Below are the code and all the weights of a small trained network. Each question names an input and a class and asks about switching units off, where a switched-off unit gives its printed mean instead of its output.

import numpy as np


def w(rows, s, z=0):
    codes = np.array(rows[::2]) - 128.0
    scale = np.full(codes.shape[1], s)
    scale[-1] = z or s
    return codes * scale


def norm(h):
    return h / np.sqrt((h * h).mean(-1, keepdims=True) + 1e-5)


def f(y):
    return np.maximum(y, 0)


def log_softmax(a):
    a = a - a.max(-1, keepdims=True)
    return a - np.log(np.exp(a).sum(-1, keepdims=True))


def net(x, mask):
    res = np.array(x, float).reshape(1, 5) / 4 @ E
    u = 0
    for l in range(2):
        y = f(norm(res) @ A[l][:, :-1].T + A[l][:, -1])
        res = res + np.where(mask[u : u + 6], y, B[l][:, -1]) @ B[l][:, :-1]
        u += 6
    return log_softmax(norm(res)[-1] @ U[:, :-1].T + U[:, -1])


A, B = {}, {}
E = w([
[107,101,194,81],'x0',
[146,198,122,4],'x1',
[41,106,86,165],'x2',
[177,100,8,101],'x3',
[254,9,101,129],'x4',
],0.0084)
A[0] = w([
[48,144,121,129,176],'0.n1',
[142,207,147,143,87],'0.n2',
[107,129,162,204,42],'0.n3',
[92,52,67,198,186],'0.n4',
[8,106,95,175,53],'0.n5',
[95,106,68,180,1],'0.n6',
],0.013,0.0044)
B[0] = w([
[55,170,227,225,224],'0.n1',
[132,221,5,78,172],'0.n2',
[151,55,151,217,175],'0.n3',
[14,200,215,132,254],'0.n4',
[215,107,255,219,216],'0.n5',
[60,149,159,119,164],'0.n6',
],0.0081,0.0065)
A[1] = w([
[140,230,162,43,151],'1.n1',
[143,139,165,6,128],'1.n2',
[67,133,106,169,156],'1.n3',
[201,96,168,39,241],'1.n4',
[157,137,75,44,162],'1.n5',
[86,60,209,26,253],'1.n6',
],0.014,0.0067)
B[1] = w([
[28,153,156,150,232],'1.n1',
[106,126,189,216,198],'1.n2',
[123,135,75,119,210],'1.n3',
[249,52,180,201,249],'1.n4',
[142,112,146,190,202],'1.n5',
[62,159,169,209,255],'1.n6',
],0.011,0.0084)
U = w([
[68,176,6,115,2],'0',
[193,105,140,163,254],'1',
],0.011,0.0043)

Each question gives the input, the list of numbers given to net, and the class t.
The units are the neurons (one row each of A and B). Each row of codes is followed by its name. A weight is (code - 128) times the scale printed after its matrix; where a second scale follows, it is the last column's (A, B and U).
mask holds one flag per neuron, layer by layer. A switched-off neuron (its flag False) gives its mean, the last column of its row in B, instead of its output. The means were averaged over made-up inputs and are rounded, as every weight is.
A unit's drop is (log p(t) with every unit on - log p(t) with that unit switched off) / (log p(t) with every unit on - log p(t) with every unit switched off).
The circuit of an input: a set's keep is (log p(t) with only the set's units on - log p(t) with every unit switched off) / (log p(t) with every unit on - log p(t) with every unit switched off). Starting from all 12 units, units are removed one at a time, each time the one whose removal leaves the highest keep (on an exact tie, the one counted first), for as long as the keep stays at least 0.8.
units of the circuit, in order: the units of the circuit, biggest drop first
top k neurons: the k neurons with the biggest drops, biggest first
k most important neurons of layer l: the k neurons of layer l with the biggest drops, biggest first
input [8,-2,-5,-2,-8], class 0: units of the circuit, in order : 1.n4, 0.n2, 0.n5
input [4,-5,-1,6,3], class 0: top 2 neurons : 0.n4, 1.n4
input [-7,4,-2,-3,0], class 0: units of the circuit, in order : 0.n2, 1.n4
input [-1,-5,0,8,7], class 0: units of the circuit, in order : 0.n5, 0.n4, 1.n4
input [7,-2,-3,-7,-6], class 0: units of the circuit, in order : 1.n4, 0.n2
input [6,-7,2,8,-1], class 0: units of the circuit, in order : 1.n4
input [-1,3,-5,5,-7], class 0: units of the circuit, in order : 1.n4, 0.n2
input [8,-4,1,8,-2], class 0: top 2 neurons : 1.n4, 0.n4
input [-4,2,-4,-8,-4], class 0: 2 most important neurons of layer 0 : 0.n2, 0.n5
input [1,6,-1,-5,-4], class 0: 2 most important neurons of layer 1 : 1.n4, 1.n1
input [-6,-2,1,3,4], class 0: 2 most important neurons of layer 0 : 0.n4, 0.n5
